Below is a small trained network, with its code and all its weights. Each question gives an input and a target symbol and asks what happens when units are switched off, that is, made to give their printed mean instead of their output.

import numpy as np


def w(rows, s, z=0):
    codes = np.array(rows[::2]) - 128.0
    scale = np.full(codes.shape[1], s)
    scale[-1] = z or s
    return codes * scale


def norm(h):
    return h / np.sqrt((h * h).mean(-1, keepdims=True) + 1e-5)


def f(y):
    return np.maximum(y, 0)


def softmax(a):
    e = np.exp(a - a.max(-1, keepdims=True))
    return e / e.sum(-1, keepdims=True)


def log_softmax(a):
    a = a - a.max(-1, keepdims=True)
    return a - np.log(np.exp(a).sum(-1, keepdims=True))


def net(x, mask):
    ids = ['βγδζθλμπσφ'.index(c) for c in x.split()]
    T = len(ids)
    res = E[ids] + P[:T]
    q, k, v = (norm(res) @ M[0].T for M in (Q, K, V))
    z = softmax(np.where(np.tri(T) > 0, q @ k.T / 2**0.5, -1e9)) @ v
    res = res + np.where(mask[0], z, O[0][:, -1]) @ O[0][:, :-1]
    y = f(norm(res) @ A[0][:, :-1].T + A[0][:, -1])
    res = res + np.where(mask[1:9], y, B[0][:, -1]) @ B[0][:, :-1]
    return log_softmax(norm(res)[-1] @ U[:, :-1].T + U[:, -1])


Q, K, V, O, A, B = {}, {}, {}, {}, {}, {}
E = w([
[124,133,138,106,135,146,98,165],'β',
[112,151,147,117,184,160,94,204],'γ',
[49,40,138,106,112,99,26,118],'δ',
[130,231,211,123,146,124,159,203],'ζ',
[111,48,126,36,125,150,29,178],'θ',
[72,229,174,155,117,153,150,193],'λ',
[181,86,160,36,132,140,102,77],'μ',
[156,104,117,154,73,170,212,186],'π',
[84,149,138,150,69,2,112,225],'σ',
[68,238,119,102,191,50,64,64],'φ',
],0.0054)
P = w([
[147,186,236,209,104,175,78,94],'0',
[127,128,118,81,203,131,157,158],'1',
[77,116,85,86,101,181,133,126],'2',
[185,139,135,203,84,175,42,101],'3',
[139,125,136,87,168,99,150,171],'4',
[103,135,61,73,69,168,146,128],'5',
[254,143,87,157,55,143,66,93],'6',
[139,120,151,89,162,102,147,165],'7',
],0.0087)
Q[0] = w([
[61,138,132,47,31,255,116,161],'head 1',
[159,55,205,63,216,129,158,241],'head 1',
],0.0068)
K[0] = w([
[147,72,125,164,78,222,186,145],'head 1',
[169,202,11,97,1,87,113,83],'head 1',
],0.0079)
V[0] = w([
[169,2,178,187,89,181,240,149],'head 1',
[135,70,85,226,49,95,188,227],'head 1',
],0.004)
O[0] = w([
[3,125,247,61,69,192,104,89,2],'head 1',
[92,211,96,59,119,74,70,152,29],'head 1',
],0.0067,0.0021)
A[0] = w([
[171,64,114,63,137,109,46,103,186],'neuron 1',
[160,79,253,127,166,126,140,160,51],'neuron 2',
[104,112,66,104,118,147,90,88,50],'neuron 3',
[104,67,102,163,120,111,55,98,106],'neuron 4',
[89,154,75,122,12,177,97,148,135],'neuron 5',
[220,144,96,235,112,178,46,128,249],'neuron 6',
[133,81,53,95,74,104,229,115,126],'neuron 7',
[83,120,88,82,169,148,194,84,200],'neuron 8',
],0.0071,0.0021)
B[0] = w([
[106,172,121,203,124,156,155,140,190],'neuron 1',
[69,88,160,159,94,164,117,2,167],'neuron 2',
[160,169,200,59,162,78,157,97,150],'neuron 3',
[227,177,160,87,128,118,190,177,160],'neuron 4',
[142,50,102,189,206,111,193,38,187],'neuron 5',
[236,157,138,205,29,221,87,57,254],'neuron 6',
[86,154,220,109,128,172,23,189,164],'neuron 7',
[140,191,106,119,37,39,100,162,163],'neuron 8',
],0.0059,0.0087)
U = w([
[154,137,206,182,99,160,85,39,159],'β',
[255,115,30,163,129,132,144,144,140],'γ',
[185,142,194,108,143,76,208,109,65],'δ',
[108,223,126,159,133,165,200,193,30],'ζ',
[175,94,121,64,169,190,163,140,94],'θ',
[96,136,81,222,152,103,198,106,16],'λ',
[85,170,213,61,56,162,61,169,70],'μ',
[85,122,87,74,89,113,166,50,253],'π',
[87,53,124,180,138,126,88,152,120],'σ',
[163,187,100,77,91,30,65,185,251],'φ',
],0.009,0.003)

Each question gives the input, a string of symbols that net reads in full, and the target symbol t.
The units are the heads (2 rows each of Q, K, V and O) and the neurons (one row each of A and B). Each row of codes is followed by its name. A weight is (code - 128) times the scale printed after its matrix; where a second scale follows, it is the last column's (O, A, B and U).
mask holds one flag per unit, heads first, then neurons. A switched-off unit (its flag False) gives its mean, the last column of its rows in O or B, instead of its output. The means were averaged over made-up inputs and are rounded, as every weight is.
A unit's drop is (log p(t) with every unit on - log p(t) with that unit switched off) / (log p(t) with every unit on - log p(t) with every unit switched off).
The circuit of an input: a set's keep is (log p(t) with only the set's units on - log p(t) with every unit switched off) / (log p(t) with every unit on - log p(t) with every unit switched off). Starting from all 9 units, units are removed one at a time, each time the one whose removal leaves the highest keep (on an exact tie, the one counted first), for as long as the keep stays at least 0.8.
circuit, biggest first: the units of the circuit, biggest drop first
unit that matters most: the unit with the biggest drop
k most important neurons: the k neurons with the biggest drops, biggest first
drop when u is switched off: that unit's drop, to one decimal
input θ γ π σ β ζ, target π: 3 most important neurons	(neuron 5; neuron 6; neuron 7)
input π β γ β σ θ, target π: circuit, biggest first	(head 1; neuron 5; neuron 6)
input β β θ β π, target μ: 3 most important neurons	(neuron 7; neuron 6; neuron 5)
input δ β π β β λ, target π: circuit, biggest first	(head 1; neuron 5; neuron 6)
input δ π γ, target π: most important neuron	(neuron 5)
input σ σ δ δ θ, target σ: circuit, biggest first	(neuron 6; neuron 4; neuron 2)
input β β δ β β σ β δ, target φ: circuit, biggest first	(head 1; neuron 6)
input γ μ γ, target γ: 2 most important neurons	(neuron 2; neuron 8)
input δ β ζ, target ζ: 3 most important neurons	(neuron 6; neuron 5; neuron 7)
input λ β λ δ μ π, target π: 3 most important neurons	(neuron 5; neuron 6; neuron 8)
input π θ π μ β, target μ: 2 most important neurons	(neuron 5; neuron 6)
input σ θ σ δ π λ β δ, target ζ: 3 most important neurons	(neuron 1; neuron 6; neuron 5)
input δ λ δ γ φ π β δ, target μ: circuit, biggest first	(head 1; neuron 5)
input β λ λ θ β δ, target δ: unit that matters most	neuron 3
input μ λ β π γ, target μ: drop when neuron 5 is switched off	0.1
input ζ β φ β δ, target γ: drop when head 1 is switched off	2.0
input γ φ γ π β, target μ: drop when head 1 is switched off	1.0
input β ζ β φ ζ β, target β: drop when neuron 5 is switched off	2.9
input λ π δ, target π: 3 most important neurons	(neuron 5; neuron 6; neuron 7)
input β ζ δ π β σ, target π: unit that matters most	head 1
